Below are the code and all the weights of a small trained network. Each question names an input and a class and asks about switching units off, where a switched-off unit gives its printed mean instead of its output.

import numpy as np


def w(rows, s, z=0):
    codes = np.array(rows[::2]) - 128.0
    scale = np.full(codes.shape[1], s)
    scale[-1] = z or s
    return codes * scale


def f(y):
    return y / 2 * (1 + np.tanh(0.7978845608 * (y + 0.044715 * y**3)))


def log_softmax(a):
    a = a - a.max(-1, keepdims=True)
    return a - np.log(np.exp(a).sum(-1, keepdims=True))


def net(x, mask):
    res = np.array(x, float).reshape(1, 7) / 4 @ E
    y = f(res @ A[0][:, :-1].T + A[0][:, -1])
    res = res + np.where(mask, y, B[0][:, -1]) @ B[0][:, :-1]
    return log_softmax(res[-1] @ U[:, :-1].T + U[:, -1])


A, B = {}, {}
E = w([
[128,127,127],'x0',
[116,107,255],'x1',
[228,164,140],'x2',
[130,128,127],'x3',
[128,127,126],'x4',
[128,127,126],'x5',
[100,211,141],'x6',
],0.0062)
A[0] = w([
[162,8,111,41],'n0',
[105,154,128,119],'n1',
[122,116,167,69],'n2',
[128,128,163,73],'n3',
[120,121,172,88],'n4',
[127,130,73,59],'n5',
[126,132,77,47],'n6',
[194,142,138,85],'n7',
[122,117,127,10],'n8',
[111,150,124,223],'n9',
[127,140,77,86],'n10',
[82,226,140,52],'n11',
[127,125,81,60],'n12',
[122,130,120,58],'n13',
[128,132,87,69],'n14',
[127,129,103,74],'n15',
[125,121,190,29],'n16',
[106,114,123,22],'n17',
[46,99,114,61],'n18',
[136,98,98,63],'n19',
[120,120,172,118],'n20',
[121,113,187,79],'n21',
[125,122,164,62],'n22',
[54,100,116,72],'n23',
[121,123,162,106],'n24',
[129,182,132,159],'n25',
[124,138,83,64],'n26',
[168,136,114,47],'n27',
[133,127,170,63],'n28',
[117,124,154,59],'n29',
[126,100,113,252],'n30',
[127,119,127,69],'n31',
[120,95,189,84],'n32',
[130,135,93,55],'n33',
[92,96,122,86],'n34',
],0.014,0.0041)
B[0] = w([
[89,130,254,197],'n0',
[118,127,154,136],'n1',
[124,154,114,134],'n2',
[127,155,121,127],'n3',
[118,152,107,152],'n4',
[114,171,100,151],'n5',
[116,174,108,139],'n6',
[185,128,129,178],'n7',
[143,155,154,79],'n8',
[107,100,109,220],'n9',
[121,156,98,160],'n10',
[99,133,236,186],'n11',
[111,174,113,136],'n12',
[136,152,139,92],'n13',
[121,165,114,132],'n14',
[124,153,127,111],'n15',
[125,166,99,157],'n16',
[148,154,152,88],'n17',
[201,133,127,187],'n18',
[109,159,143,119],'n19',
[115,144,100,171],'n20',
[117,156,89,179],'n21',
[126,159,121,124],'n22',
[192,133,136,178],'n23',
[120,144,114,145],'n24',
[132,99,144,184],'n25',
[118,167,112,137],'n26',
[156,142,136,119],'n27',
[131,155,115,134],'n28',
[127,154,128,110],'n29',
[101,94,88,251],'n30',
[128,134,136,96],'n31',
[110,151,89,193],'n32',
[127,165,121,117],'n33',
[148,123,141,133],'n34',
],0.039,0.003)
U = w([
[11,220,68,64],'0',
[25,141,205,95],'1',
[74,101,102,254],'2',
[254,150,128,68],'3',
[45,95,100,151],'4',
],0.0067,0.0042)

Each question gives the input, the list of numbers given to net, and the class t.
The units are the neurons (one row each of A and B). Each row of codes is followed by its name. A weight is (code - 128) times the scale printed after its matrix; where a second scale follows, it is the last column's (A, B and U).
mask holds one flag per neuron, in row order. A switched-off neuron (its flag False) gives its mean, the last column of its row in B, instead of its output. The means were averaged over made-up inputs and are rounded, as every weight is.
A unit's drop is (log p(t) with every unit on - log p(t) with that unit switched off) / (log p(t) with every unit on - log p(t) with every unit switched off).
The circuit of an input: a set's keep is (log p(t) with only the set's units on - log p(t) with every unit switched off) / (log p(t) with every unit on - log p(t) with every unit switched off). Starting from the 12 units with the biggest drops (on a tie, the unit counted first), units are removed one at a time, each time the one whose removal leaves the highest keep (on an exact tie, the one counted first), for as long as the keep stays at least 0.8.
circuit, biggest first: the units of the circuit, biggest drop first
k most important neurons: the k neurons with the biggest drops, biggest first
drop of u: that unit's drop, to one decimal
input [3,5,3,7,7,0,8], class 1: circuit, biggest first : (n11)
input [6,-7,-5,-6,3,-7,2], class 0: circuit, biggest first : (n5, n6)
input [-4,7,-6,5,-1,-5,7], class 0: circuit, biggest first : (n21, n32)
input [8,-1,-7,7,-1,-5,-3], class 3: circuit, biggest first : (n18, n23)
input [8,-1,8,-4,-4,-7,8], class 1: 2 most important neurons : (n11, n18)
input [-8,-4,-7,7,-4,6,2], class 3: circuit, biggest first : (n18, n23)
input [5,-4,-8,-2,-1,-2,6], class 3: 3 most important neurons : (n18, n23, n0)
input [0,-1,6,-4,2,-1,-6], class 1: 3 most important neurons : (n0, n18, n23)
input [0,7,-8,-5,2,-1,-7], class 3: 3 most important neurons : (n18, n23, n34)
input [-2,3,1,-7,-7,8,-8], class 1: drop of n0 : 1.4
input [0,8,5,0,-6,4,-7], class 0: drop of n25 : 0.0
input [6,4,-3,-1,3,7,-8], class 1: drop of n0 : 1.9
input [-2,3,-8,-5,2,2,1], class 3: drop of n18 : 0.3
input [-6,4,4,-6,5,8,8], class 1: most important neuron : (n11)
